Below is a small trained network, with its code and all its weights. Each question gives an input and a target symbol and asks what happens when units are switched off, that is, made to give their printed mean instead of their output.

import numpy as np


def w(rows, s, z=0):
    codes = np.array(rows[::2]) - 128.0
    scale = np.full(codes.shape[1], s)
    scale[-1] = z or s
    return codes * scale


def f(y):
    return y / 2 * (1 + np.tanh(0.7978845608 * (y + 0.044715 * y**3)))


def softmax(a):
    e = np.exp(a - a.max(-1, keepdims=True))
    return e / e.sum(-1, keepdims=True)


def log_softmax(a):
    a = a - a.max(-1, keepdims=True)
    return a - np.log(np.exp(a).sum(-1, keepdims=True))


def net(x, mask):
    ids = ['αβδεζημξσφψω'.index(c) for c in x.split()]
    T = len(ids)
    res = E[ids] + P[:T]
    u = 0
    for l in range(2):
        r = res
        for j in range(3):
            rows = slice(2 * j, 2 * j + 2)
            q, k, v = (r @ M[l][rows].T for M in (Q, K, V))
            z = softmax(np.where(np.tri(T) > 0, q @ k.T / 2**0.5, -1e9)) @ v
            o = O[l][rows]
            res = res + np.where(mask[u + j], z, o[:, -1]) @ o[:, :-1]
        u += 3
        y = f(res @ A[l][:, :-1].T + A[l][:, -1])
        res = res + np.where(mask[u : u + 8], y, B[l][:, -1]) @ B[l][:, :-1]
        u += 8
    return log_softmax(res[-1] @ U[:, :-1].T + U[:, -1])


Q, K, V, O, A, B = {}, {}, {}, {}, {}, {}
E = w([
[86,116,146,91,174,143,101,208],'α',
[45,70,107,129,187,128,71,145],'β',
[113,171,161,91,129,153,125,90],'δ',
[84,67,160,132,166,97,85,152],'ε',
[134,161,224,83,142,97,135,111],'ζ',
[76,92,141,138,150,140,88,42],'η',
[59,203,106,179,47,105,92,155],'μ',
[142,74,193,144,134,221,88,147],'ξ',
[155,146,75,158,118,248,148,136],'σ',
[85,149,40,133,186,175,92,142],'φ',
[80,184,170,44,160,152,162,138],'ψ',
[123,250,100,100,184,158,99,97],'ω',
],0.017)
P = w([
[229,77,93,77,121,122,93,171],'0',
[173,93,109,81,117,132,97,127],'1',
[146,107,134,105,126,144,105,133],'2',
[125,127,149,130,128,156,109,132],'3',
[112,144,164,155,130,161,121,129],'4',
[102,166,171,178,133,168,129,129],'5',
[92,187,176,202,137,171,136,129],'6',
[84,205,185,224,139,172,146,130],'7',
[73,220,182,244,138,179,147,132],'8',
],0.011)
Q[0] = w([
[103,136,190,163,176,224,48,162],'0.h1',
[41,176,140,108,89,117,86,121],'0.h1',
[134,137,145,115,119,146,173,146],'0.h2',
[175,125,104,115,107,120,159,150],'0.h2',
[134,137,56,99,103,37,249,130],'0.h3',
[120,135,131,114,180,64,192,174],'0.h3',
],0.011)
K[0] = w([
[48,174,192,217,164,145,222,117],'0.h1',
[76,158,114,209,36,138,69,207],'0.h1',
[106,139,148,162,177,96,181,149],'0.h2',
[146,94,144,61,157,162,178,89],'0.h2',
[242,57,107,2,244,155,72,101],'0.h3',
[197,106,120,69,135,195,99,46],'0.h3',
],0.0078)
V[0] = w([
[109,139,144,171,115,181,21,12],'0.h1',
[118,22,108,97,243,153,64,205],'0.h1',
[56,144,117,132,2,102,158,161],'0.h2',
[180,105,73,60,18,125,106,115],'0.h2',
[115,88,197,125,99,162,167,130],'0.h3',
[121,116,172,58,216,64,200,149],'0.h3',
],0.0079)
O[0] = w([
[147,148,132,98,170,152,90,181,255],'0.h1',
[160,214,113,95,85,165,117,7,169],'0.h1',
[94,168,228,110,179,162,190,227,103],'0.h2',
[105,39,115,63,90,114,173,228,124],'0.h2',
[66,203,80,189,67,114,184,139,132],'0.h3',
[183,142,150,187,160,106,254,106,9],'0.h3',
],0.0076,0.0083)
A[0] = w([
[123,149,140,161,22,34,81,133,168],'0.n1',
[138,184,213,48,146,156,243,171,153],'0.n2',
[119,107,75,96,254,171,150,160,254],'0.n3',
[126,188,52,86,181,21,219,130,125],'0.n4',
[168,164,102,85,206,95,60,156,117],'0.n5',
[205,94,114,183,102,139,173,203,130],'0.n6',
[102,104,16,231,121,60,51,47,188],'0.n7',
[173,155,50,107,174,94,131,181,176],'0.n8',
],0.0066,0.0079)
B[0] = w([
[91,90,225,31,131,128,153,141,147],'0.n1',
[140,106,99,170,85,180,69,154,137],'0.n2',
[162,160,140,146,18,91,112,217,255],'0.n3',
[255,112,116,114,136,72,148,196,125],'0.n4',
[110,140,130,131,74,76,121,72,186],'0.n5',
[97,39,109,191,25,71,94,69,117],'0.n6',
[64,113,188,158,87,180,212,101,211],'0.n7',
[29,141,136,114,55,115,221,106,140],'0.n8',
],0.0077,0.0085)
Q[1] = w([
[123,101,71,126,104,120,150,169],'1.h1',
[160,157,95,139,136,123,245,119],'1.h1',
[108,142,192,184,44,149,126,115],'1.h2',
[110,21,118,166,108,97,185,126],'1.h2',
[142,164,112,147,110,153,132,135],'1.h3',
[177,83,80,134,172,119,148,131],'1.h3',
],0.011)
K[1] = w([
[181,130,195,32,83,106,159,106],'1.h1',
[139,42,162,2,124,131,177,121],'1.h1',
[100,209,222,94,206,155,108,192],'1.h2',
[245,143,105,63,165,103,108,86],'1.h2',
[76,135,126,230,186,93,127,102],'1.h3',
[136,93,124,86,87,98,149,108],'1.h3',
],0.008)
V[1] = w([
[106,196,2,182,79,123,157,145],'1.h1',
[111,198,166,170,159,50,88,98],'1.h1',
[105,93,181,129,144,51,159,127],'1.h2',
[246,224,163,49,155,102,107,157],'1.h2',
[149,86,226,196,126,138,148,48],'1.h3',
[189,57,155,143,198,158,59,179],'1.h3',
],0.0079)
O[1] = w([
[78,47,47,78,194,158,121,73,120],'1.h1',
[214,91,217,2,126,103,132,98,65],'1.h1',
[134,136,67,205,183,43,91,150,29],'1.h2',
[32,147,204,209,148,103,203,167,1],'1.h2',
[101,175,55,163,30,75,90,99,100],'1.h3',
[88,189,63,74,96,119,199,142,163],'1.h3',
],0.0087,0.0044)
A[1] = w([
[192,84,161,106,80,153,94,171,2],'1.n1',
[122,66,89,68,255,143,84,102,94],'1.n2',
[144,22,156,71,76,159,102,129,108],'1.n3',
[58,113,127,111,195,148,115,207,108],'1.n4',
[160,109,100,36,120,174,82,100,71],'1.n5',
[96,152,86,91,38,133,156,171,85],'1.n6',
[50,250,117,94,85,162,155,148,91],'1.n7',
[179,155,131,176,178,211,217,23,152],'1.n8',
],0.0079,0.0058)
B[1] = w([
[162,125,153,147,138,75,141,131,175],'1.n1',
[104,133,69,145,144,132,186,156,161],'1.n2',
[118,130,176,107,186,103,129,166,217],'1.n3',
[201,116,100,146,110,144,145,87,212],'1.n4',
[102,125,100,139,119,68,137,144,225],'1.n5',
[124,96,140,106,152,114,114,104,198],'1.n6',
[130,118,101,98,101,84,172,118,248],'1.n7',
[204,167,163,144,255,98,179,99,175],'1.n8',
],0.013)
U = w([
[192,129,114,132,162,88,89,88,36],'α',
[199,158,150,131,174,165,141,97,94],'β',
[131,132,159,182,141,135,190,134,126],'δ',
[89,136,143,202,106,87,158,154,148],'ε',
[187,102,147,150,121,125,157,134,87],'ζ',
[132,133,130,57,91,98,211,64,117],'η',
[132,75,235,116,169,144,93,161,130],'μ',
[127,119,120,88,53,93,41,154,144],'ξ',
[202,125,71,173,120,157,87,75,154],'σ',
[86,110,94,131,134,154,133,144,168],'φ',
[112,103,176,116,93,255,121,158,254],'ψ',
[118,136,122,140,193,55,140,144,76],'ω',
],0.009,0.0079)

Each question gives the input, a string of symbols that net reads in full, and the target symbol t.
The units are the heads (2 rows each of Q, K, V and O) and the neurons (one row each of A and B). Each row of codes is followed by its name. A weight is (code - 128) times the scale printed after its matrix; where a second scale follows, it is the last column's (O, A, B and U).
mask holds one flag per unit, layer by layer, with each layer's heads first. A switched-off unit (its flag False) gives its mean, the last column of its rows in O or B, instead of its output. The means were averaged over made-up inputs and are rounded, as every weight is.
A unit's drop is (log p(t) with every unit on - log p(t) with that unit switched off) / (log p(t) with every unit on - log p(t) with every unit switched off).
The circuit of an input: a set's keep is (log p(t) with only the set's units on - log p(t) with every unit switched off) / (log p(t) with every unit on - log p(t) with every unit switched off). Starting from the 12 units with the biggest drops (on a tie, the unit counted first), units are removed one at a time, each time the one whose removal leaves the highest keep (on an exact tie, the one counted first), for as long as the keep stays at least 0.8.
units of the circuit, in order: the units of the circuit, biggest drop first
top k neurons: the k neurons with the biggest drops, biggest first
which heads matter: for each layer, one digit per head in row order, 1 if its drop is at least 0.15 and else 0, layers parted by /
input ξ η ω ξ ξ, target η: units of the circuit, in order	(1.h2 0.h1 0.h3 1.n7)
input ξ η ξ, target ξ: units of the circuit, in order	(0.h2 1.n8 1.n5)
input ξ η ξ β ξ μ, target ξ: units of the circuit, in order	(1.n8 0.h3)
input ξ ξ φ ξ η ξ μ φ, target φ: which heads matter	011 / 111
input ε ξ ξ η ξ φ ψ η, target δ: which heads matter	011 / 011
input ξ ε η, target σ: which heads matter	011 / 101
input ξ ξ φ, target η: top 4 neurons	(0.n3 0.n8 0.n5 0.n7)
input α η η η η ξ α ω α, target μ: units of the circuit, in order	(1.h1 1.h3)
input φ σ ξ σ α, target φ: top neuron	(0.n1)
input η ξ η σ ξ η η, target ξ: which heads matter	110 / 011
input ξ ξ ω σ ξ, target φ: which heads matter	010 / 100
input ξ η η β ω η, target μ: units of the circuit, in order	(1.h1 1.n3 1.h3)
input ξ ψ ω β, target μ: which heads matter	100 / 101
input φ α ω μ ξ μ, target η: units of the circuit, in order	(1.n7)
input ξ ω β, target μ: top 3 neurons	(1.n3 0.n7 1.n7)
input ξ ω ξ η σ η ξ φ, target η: units of the circuit, in order	(1.h2 1.n7)
input ψ α ω, target β: units of the circuit, in order	(1.h3 0.h3 1.n8)
input ω η φ η φ ξ, target ω: top 3 neurons	(1.n5 0.n3 1.n3)
input ξ δ η ω, target ξ: which heads matter	001 / 001
input ξ φ ξ α ξ ε, target η: which heads matter	100 / 001
input ξ ξ ξ ξ, target η: which heads matter	100 / 010
input α ξ η ζ ε φ, target σ: which heads matter	111 / 011
input μ η ξ ξ ψ, target ψ: which heads matter	011 / 001
input μ σ ξ ω ξ η, target ω: top neuron	(1.n2)
input μ ω ξ η ξ δ, target ξ: which heads matter	100 / 010
input ξ η η δ, target ξ: which heads matter	010 / 000
